Here is a tiny trained network, its code and every weight. The questions are about switching its units off for an input and a class, where a switched-off unit gives its printed mean instead of its output.

import numpy as np


def w(rows, s, z=0):
    codes = np.array(rows[::2]) - 128.0
    scale = np.full(codes.shape[1], s)
    scale[-1] = z or s
    return codes * scale


def norm(h):
    return h / np.sqrt((h * h).mean(-1, keepdims=True) + 1e-5)


def f(y):
    return np.maximum(y, 0)


def log_softmax(a):
    a = a - a.max(-1, keepdims=True)
    return a - np.log(np.exp(a).sum(-1, keepdims=True))


def net(x, mask):
    res = np.array(x, float).reshape(1, 3) / 4 @ E
    u = 0
    for l in range(2):
        y = f(norm(res) @ A[l][:, :-1].T + A[l][:, -1])
        res = res + np.where(mask[u : u + 10], y, B[l][:, -1]) @ B[l][:, :-1]
        u += 10
    return log_softmax(norm(res)[-1] @ U[:, :-1].T + U[:, -1])


A, B = {}, {}
E = w([
[117,108,66,125,229,156,115,135,109,128,118,123],'x0',
[125,144,229,120,149,117,145,135,144,136,120,133],'x1',
[137,3,177,136,69,86,143,136,139,120,141,129],'x2',
],0.0022)
A[0] = w([
[122,171,148,129,114,126,133,127,120,131,126,141,81],'0.n1',
[127,2,65,134,242,133,133,135,126,121,122,131,86],'0.n2',
[133,110,62,110,136,139,127,128,137,125,126,132,91],'0.n3',
[124,217,19,125,243,145,125,133,125,125,123,126,5],'0.n4',
[130,182,77,136,208,129,127,121,125,138,127,140,72],'0.n5',
[120,218,86,140,47,137,130,127,123,118,122,129,106],'0.n6',
[124,177,166,119,249,137,132,128,134,130,120,124,47],'0.n7',
[126,129,189,120,176,127,121,135,120,127,133,125,82],'0.n8',
[132,99,223,129,130,116,134,124,131,120,130,133,69],'0.n9',
[125,250,104,135,202,136,127,131,129,126,124,126,88],'0.n10',
],0.0076,0.0017)
B[0] = w([
[118,91,151,113,151,126,100,159,131,129,160,94,150],'0.n1',
[181,130,114,117,168,2,63,146,101,130,201,149,205],'0.n2',
[157,78,156,181,116,114,129,172,144,108,130,127,161],'0.n3',
[28,132,125,69,107,220,151,69,154,170,67,64,248],'0.n4',
[84,141,96,139,107,198,147,121,180,150,97,78,198],'0.n5',
[163,118,93,136,169,94,149,92,170,164,144,131,188],'0.n6',
[135,111,127,179,130,120,192,129,121,194,95,190,192],'0.n7',
[119,147,122,140,82,134,150,104,131,146,111,138,156],'0.n8',
[109,111,120,155,106,181,148,134,135,122,93,116,180],'0.n9',
[174,191,149,22,101,168,113,110,116,17,136,144,224],'0.n10',
],0.0095,0.012)
A[1] = w([
[81,100,160,254,34,192,184,197,63,126,36,199,63],'1.n1',
[98,149,131,145,120,244,126,104,122,37,108,51,139],'1.n2',
[34,116,107,87,156,77,19,123,116,149,154,21,10],'1.n3',
[100,76,74,158,74,77,86,120,92,113,124,125,108],'1.n4',
[124,186,199,89,78,184,154,184,76,67,98,206,84],'1.n5',
[172,126,93,144,147,65,154,115,158,203,135,156,212],'1.n6',
[171,94,215,164,133,115,113,220,99,36,145,153,159],'1.n7',
[154,74,107,174,114,112,86,179,91,85,127,134,124],'1.n8',
[140,125,121,126,32,74,35,168,118,51,132,101,142],'1.n9',
[185,56,134,241,162,106,134,129,173,93,182,85,110],'1.n10',
],0.0071,0.0011)
B[1] = w([
[190,158,186,229,127,168,184,255,140,105,147,205,229],'1.n1',
[94,148,96,133,67,35,133,122,70,213,82,232,254],'1.n2',
[169,43,174,189,167,174,169,184,175,120,165,99,167],'1.n3',
[128,133,103,112,150,136,123,122,178,150,119,104,166],'1.n4',
[42,77,99,174,141,136,92,153,126,177,118,60,174],'1.n5',
[74,145,151,92,70,195,112,145,102,71,90,115,187],'1.n6',
[79,185,114,113,108,154,117,99,103,128,85,131,159],'1.n7',
[110,148,131,78,96,134,131,111,140,120,127,126,163],'1.n8',
[130,131,131,176,129,168,194,113,127,157,98,156,163],'1.n9',
[90,156,109,83,137,129,143,83,117,196,97,140,197],'1.n10',
],0.0076,0.0099)
U = w([
[79,150,94,76,91,168,150,79,147,161,70,124,173],'0',
[210,140,134,106,141,123,113,103,132,17,165,124,89],'1',
[134,40,131,157,176,128,111,158,164,136,166,58,110],'2',
[158,121,134,227,149,125,65,74,84,37,136,103,38],'3',
[150,120,134,223,146,120,87,84,52,1,141,69,1],'4',
[148,133,158,241,101,152,168,210,111,119,111,186,158],'5',
[144,114,134,192,138,118,110,111,39,5,148,62,11],'6',
[140,119,110,123,162,6,60,146,68,146,168,157,135],'7',
],0.0095,0.0043)

Each question gives the input, the list of numbers given to net, and the class t.
The units are the neurons (one row each of A and B). Each row of codes is followed by its name. A weight is (code - 128) times the scale printed after its matrix; where a second scale follows, it is the last column's (A, B and U).
mask holds one flag per neuron, layer by layer. A switched-off neuron (its flag False) gives its mean, the last column of its row in B, instead of its output. The means were averaged over made-up inputs and are rounded, as every weight is.
A unit's drop is (log p(t) with every unit on - log p(t) with that unit switched off) / (log p(t) with every unit on - log p(t) with every unit switched off).
The circuit of an input: a set's keep is (log p(t) with only the set's units on - log p(t) with every unit switched off) / (log p(t) with every unit on - log p(t) with every unit switched off). Starting from the 12 units with the biggest drops (on a tie, the unit counted first), units are removed one at a time, each time the one whose removal leaves the highest keep (on an exact tie, the one counted first), for as long as the keep stays at least 0.8.
circuit, biggest first: the units of the circuit, biggest drop first
unit that matters most: the unit with the biggest drop
k most important neurons: the k neurons with the biggest drops, biggest first
k most important neurons of layer l: the k neurons of layer l with the biggest drops, biggest first
drop when u is switched off: that unit's drop, to one decimal
input [2,-8,3], class 7: 3 most important neurons => 0.n2, 0.n4, 0.n5
input [7,-8,1], class 2: 2 most important neurons => 0.n2, 1.n3
input [2,-1,0], class 2: unit that matters most => 0.n2
input [-5,4,0], class 5: 2 most important neurons => 0.n2, 0.n10
input [4,-8,-1], class 2: 2 most important neurons of layer 0 => 0.n2, 0.n3
input [-5,-1,-3], class 1: 3 most important neurons => 0.n6, 0.n4, 1.n2
input [-6,3,2], class 5: 4 most important neurons => 0.n2, 0.n10, 0.n4, 1.n1
input [-5,2,0], class 5: 4 most important neurons of layer 0 => 0.n9, 0.n2, 0.n10, 0.n4
input [3,0,1], class 2: circuit, biggest first => 0.n2, 1.n3, 1.n2, 0.n4
input [5,8,5], class 5: 2 most important neurons => 0.n9, 0.n8
input [6,4,5], class 7: 2 most important neurons => 0.n2, 0.n4
input [-4,-1,2], class 5: 2 most important neurons => 0.n2, 0.n10
input [4,4,3], class 7: 4 most important neurons => 0.n2, 0.n4, 0.n5, 1.n1
input [7,-4,5], class 7: drop when 0.n2 is switched off => 1.0
input [6,0,8], class 7: drop when 0.n4 is switched off => 0.4
input [3,-7,1], class 2: drop when 1.n3 is switched off => 0.1
